Below is a small trained network, with its code and all its weights. Each question gives an input and a class and asks what happens when units are switched off, that is, made to give their printed mean instead of their output.

import numpy as np


def w(rows, s, z=0):
    codes = np.array(rows[::2]) - 128.0
    scale = np.full(codes.shape[1], s)
    scale[-1] = z or s
    return codes * scale


def f(y):
    return y / 2 * (1 + np.tanh(0.7978845608 * (y + 0.044715 * y**3)))


def log_softmax(a):
    a = a - a.max(-1, keepdims=True)
    return a - np.log(np.exp(a).sum(-1, keepdims=True))


def net(x, mask):
    res = np.array(x, float).reshape(1, 2) / 4 @ E
    y = f(res @ A[0][:, :-1].T + A[0][:, -1])
    res = res + np.where(mask, y, B[0][:, -1]) @ B[0][:, :-1]
    return log_softmax(res[-1] @ U[:, :-1].T + U[:, -1])


A, B = {}, {}
E = w([
[227,62,173,195,69,159,93,87,140,143,78],'x0',
[4,148,164,238,127,89,117,156,166,7,112],'x1',
],0.013)
A[0] = w([
[147,147,152,81,141,96,168,93,103,185,127,104],'n0',
[120,132,130,112,201,56,147,112,97,124,225,94],'n1',
[171,129,114,90,114,129,126,152,32,180,167,177],'n2',
[161,64,173,158,28,115,94,73,183,122,55,89],'n3',
[85,158,87,60,169,87,217,148,61,132,165,141],'n4',
[145,89,100,110,124,110,101,178,127,112,145,254],'n5',
[162,114,165,158,108,183,105,89,91,117,94,148],'n6',
[144,141,42,112,83,115,72,107,83,188,143,100],'n7',
[173,200,138,122,148,177,70,104,86,185,124,109],'n8',
[152,123,112,78,130,188,137,158,127,177,112,109],'n9',
[120,171,186,149,126,90,93,155,151,1,58,114],'n10',
[92,142,92,72,155,117,188,162,123,82,174,107],'n11',
],0.0087,0.012)
B[0] = w([
[147,161,182,175,106,163,106,148,163,104,130,182],'n0',
[183,142,220,168,149,169,150,75,93,132,105,171],'n1',
[84,144,135,125,141,115,93,151,164,145,144,251],'n2',
[130,95,162,184,47,107,153,77,78,152,134,229],'n3',
[154,114,84,147,73,106,168,98,102,164,116,238],'n4',
[59,70,65,62,217,17,93,252,107,186,110,245],'n5',
[126,80,110,138,119,93,151,101,96,163,101,207],'n6',
[127,143,227,167,65,182,98,97,157,53,212,187],'n7',
[104,164,151,172,122,160,122,137,124,133,191,192],'n8',
[105,197,176,155,115,157,101,148,151,80,177,198],'n9',
[123,214,165,115,127,157,88,179,158,128,235,254],'n10',
[156,91,159,206,25,153,195,48,100,162,113,203],'n11',
],0.011,0.012)
U = w([
[125,222,178,150,109,160,76,170,228,97,181,86],'0',
[161,84,140,167,77,121,200,7,55,171,113,91],'1',
[98,70,55,65,193,60,79,232,134,164,99,254],'2',
[135,132,110,112,150,187,91,106,180,82,54,90],'3',
[187,135,136,142,178,164,134,98,176,73,97,89],'4',
[133,98,133,90,164,182,119,100,181,66,69,87],'5',
],0.013,0.0079)

Each question gives the input, the list of numbers given to net, and the class t.
The units are the neurons (one row each of A and B). Each row of codes is followed by its name. A weight is (code - 128) times the scale printed after its matrix; where a second scale follows, it is the last column's (A, B and U).
mask holds one flag per neuron, in row order. A switched-off neuron (its flag False) gives its mean, the last column of its row in B, instead of its output. The means were averaged over made-up inputs and are rounded, as every weight is.
A unit's drop is (log p(t) with every unit on - log p(t) with that unit switched off) / (log p(t) with every unit on - log p(t) with every unit switched off).
The circuit of an input: a set's keep is (log p(t) with only the set's units on - log p(t) with every unit switched off) / (log p(t) with every unit on - log p(t) with every unit switched off). Starting from all 12 units, units are removed one at a time, each time the one whose removal leaves the highest keep (on an exact tie, the one counted first), for as long as the keep stays at least 0.8.
circuit, biggest first: the units of the circuit, biggest drop first
most important unit: the unit with the biggest drop
top k neurons: the k neurons with the biggest drops, biggest first
drop when u is switched off: that unit's drop, to one decimal
input [8,6], class 1: most important unit => n3
input [3,0], class 2: circuit, biggest first => n11, n7
input [3,3], class 2: top 2 neurons => n11, n7
input [3,-3], class 2: top 2 neurons => n10, n11
input [-8,-8], class 0: top 4 neurons => n9, n2, n0, n7
input [2,-4], class 0: top 2 neurons => n7, n9
input [-7,6], class 1: top 2 neurons => n11, n4
input [-7,5], class 1: top 2 neurons => n11, n4
input [-5,3], class 1: drop when n11 is switched off => 0.3
input [5,3], class 1: drop when n3 is switched off => 0.8
input [-2,-3], class 2: drop when n10 is switched off => 0.8
input [-5,2], class 1: drop when n11 is switched off => 0.2
